Below is a small trained network, with its code and all its weights. Each question gives an input and a target symbol and asks what happens when units are switched off, that is, made to give their printed mean instead of their output.

import numpy as np


def w(rows, s, z=0):
    codes = np.array(rows[::2]) - 128.0
    scale = np.full(codes.shape[1], s)
    scale[-1] = z or s
    return codes * scale


def f(y):
    return y / 2 * (1 + np.tanh(0.7978845608 * (y + 0.044715 * y**3)))


def softmax(a):
    e = np.exp(a - a.max(-1, keepdims=True))
    return e / e.sum(-1, keepdims=True)


def log_softmax(a):
    a = a - a.max(-1, keepdims=True)
    return a - np.log(np.exp(a).sum(-1, keepdims=True))


def net(x, mask):
    ids = ['γδεηλμστψω'.index(c) for c in x.split()]
    T = len(ids)
    res = E[ids] + P[:T]
    r = res
    for j in range(3):
        rows = slice(3 * j, 3 * j + 3)
        q, k, v = (r @ M[0][rows].T for M in (Q, K, V))
        z = softmax(np.where(np.tri(T) > 0, q @ k.T / 3**0.5, -1e9)) @ v
        o = O[0][rows]
        res = res + np.where(mask[j], z, o[:, -1]) @ o[:, :-1]
    y = f(res @ A[0][:, :-1].T + A[0][:, -1])
    res = res + np.where(mask[3:7], y, B[0][:, -1]) @ B[0][:, :-1]
    return log_softmax(res[-1] @ U[:, :-1].T + U[:, -1])


Q, K, V, O, A, B = {}, {}, {}, {}, {}, {}
E = w([
[153,150,142,197,175],'γ',
[103,190,97,192,131],'δ',
[103,157,134,157,124],'ε',
[104,136,157,143,135],'η',
[132,64,84,179,42],'λ',
[178,106,193,152,184],'μ',
[46,120,153,134,200],'σ',
[65,147,131,159,177],'τ',
[188,39,125,141,95],'ψ',
[110,6,132,130,65],'ω',
],0.013)
P = w([
[130,113,50,49,163],'0',
[111,91,104,185,134],'1',
[120,104,131,252,185],'2',
[136,162,146,140,147],'3',
[87,103,161,233,132],'4',
[125,170,174,144,117],'5',
[82,116,192,245,108],'6',
[108,181,202,130,90],'7',
[60,128,220,236,73],'8',
[112,171,221,170,86],'9',
],0.011)
Q[0] = w([
[134,183,208,137,198],'head 1',
[81,31,154,230,75],'head 1',
[156,4,59,78,74],'head 1',
[122,154,74,120,158],'head 2',
[136,132,135,140,127],'head 2',
[112,70,122,173,184],'head 2',
[109,214,124,96,182],'head 3',
[191,78,131,115,81],'head 3',
[133,128,139,192,119],'head 3',
],0.015)
K[0] = w([
[94,153,168,190,82],'head 1',
[148,187,137,8,87],'head 1',
[162,127,12,83,183],'head 1',
[161,140,102,91,157],'head 2',
[133,140,128,130,119],'head 2',
[123,102,117,82,107],'head 2',
[168,140,152,178,133],'head 3',
[86,71,40,99,131],'head 3',
[102,157,125,102,78],'head 3',
],0.015)
V[0] = w([
[98,220,170,133,203],'head 1',
[136,27,220,75,179],'head 1',
[254,95,143,84,97],'head 1',
[67,122,185,166,107],'head 2',
[125,122,137,91,120],'head 2',
[133,146,113,148,139],'head 2',
[117,97,161,210,67],'head 3',
[151,135,192,55,165],'head 3',
[110,75,81,37,113],'head 3',
],0.012)
O[0] = w([
[112,192,185,163,126,66],'head 1',
[143,210,38,193,195,103],'head 1',
[254,110,95,62,194,42],'head 1',
[163,100,45,143,143,197],'head 2',
[127,163,136,140,120,80],'head 2',
[123,102,134,109,146,139],'head 2',
[107,102,107,145,188,200],'head 3',
[196,149,112,124,98,3],'head 3',
[78,162,90,135,60,114],'head 3',
],0.011,0.0059)
A[0] = w([
[72,219,185,187,204,135],'neuron 1',
[88,80,172,134,1,22],'neuron 2',
[105,183,100,149,67,140],'neuron 3',
[138,151,27,135,161,4],'neuron 4',
],0.0088,0.0036)
B[0] = w([
[165,152,86,87,94,254],'neuron 1',
[192,150,150,87,175,227],'neuron 2',
[123,110,135,152,86,158],'neuron 3',
[97,246,176,132,156,156],'neuron 4',
],0.013)
U = w([
[121,129,177,151,109,114],'γ',
[228,182,72,77,175,5],'δ',
[35,167,69,122,85,92],'ε',
[2,46,185,201,174,253],'η',
[108,160,127,162,239,97],'λ',
[123,130,144,126,127,189],'μ',
[129,148,148,133,44,80],'σ',
[118,151,231,58,167,115],'τ',
[132,111,119,163,122,114],'ψ',
[178,66,30,81,158,153],'ω',
],0.0061,0.0044)

Each question gives the input, a string of symbols that net reads in full, and the target symbol t.
The units are the heads (3 rows each of Q, K, V and O) and the neurons (one row each of A and B). Each row of codes is followed by its name. A weight is (code - 128) times the scale printed after its matrix; where a second scale follows, it is the last column's (O, A, B and U).
mask holds one flag per unit, heads first, then neurons. A switched-off unit (its flag False) gives its mean, the last column of its rows in O or B, instead of its output. The means were averaged over made-up inputs and are rounded, as every weight is.
A unit's drop is (log p(t) with every unit on - log p(t) with that unit switched off) / (log p(t) with every unit on - log p(t) with every unit switched off).
The circuit of an input: a set's keep is (log p(t) with only the set's units on - log p(t) with every unit switched off) / (log p(t) with every unit on - log p(t) with every unit switched off). Starting from all 7 units, units are removed one at a time, each time the one whose removal leaves the highest keep (on an exact tie, the one counted first), for as long as the keep stays at least 0.8.
circuit, biggest first: the units of the circuit, biggest drop first
most important unit: the unit with the biggest drop
k most important neurons: the k neurons with the biggest drops, biggest first
heads that matter: for each layer, one digit per head in row order, 1 if its drop is at least 0.15 and else 0, layers parted by /
input γ γ τ δ η μ δ λ, target η: circuit, biggest first => neuron 1
input μ μ ω λ ε ω δ, target λ: heads that matter => 101
input ω λ λ μ ω μ δ, target δ: circuit, biggest first => head 1; neuron 1
input σ λ λ ψ ψ, target σ: heads that matter => 101
input γ μ τ λ σ ψ ε λ ω σ, target λ: heads that matter => 111
input μ μ μ, target δ: heads that matter => 100
input λ λ λ λ σ λ δ τ, target τ: circuit, biggest first => head 1; neuron 2
input μ λ λ δ δ τ λ, target λ: circuit, biggest first => head 1; neuron 4; neuron 1
input λ ω λ λ μ σ γ, target ε: circuit, biggest first => neuron 1; head 1
input σ γ λ, target σ: circuit, biggest first => head 3; neuron 3
input τ ω ε λ λ ω δ ω μ γ, target δ: circuit, biggest first => neuron 1; head 1
input ε σ λ ε σ λ γ λ λ ε, target η: heads that matter => 111
input σ ω ω λ μ, target η: circuit, biggest first => neuron 1; neuron 2
input ψ σ λ, target δ: circuit, biggest first => head 1; neuron 4
input λ ω ε λ γ λ ε, target η: circuit, biggest first => head 3; neuron 2
input δ ε δ λ ψ ω δ ε μ μ, target δ: 2 most important neurons => neuron 1; neuron 3
input μ σ δ ω ψ σ σ λ λ η, target η: most important unit => neuron 2
input λ ψ γ ε η μ λ σ λ δ, target η: 2 most important neurons => neuron 1; neuron 2
input σ γ σ σ λ λ τ λ δ δ, target τ: 2 most important neurons => neuron 2; neuron 1
input ψ μ δ, target δ: most important unit => neuron 1
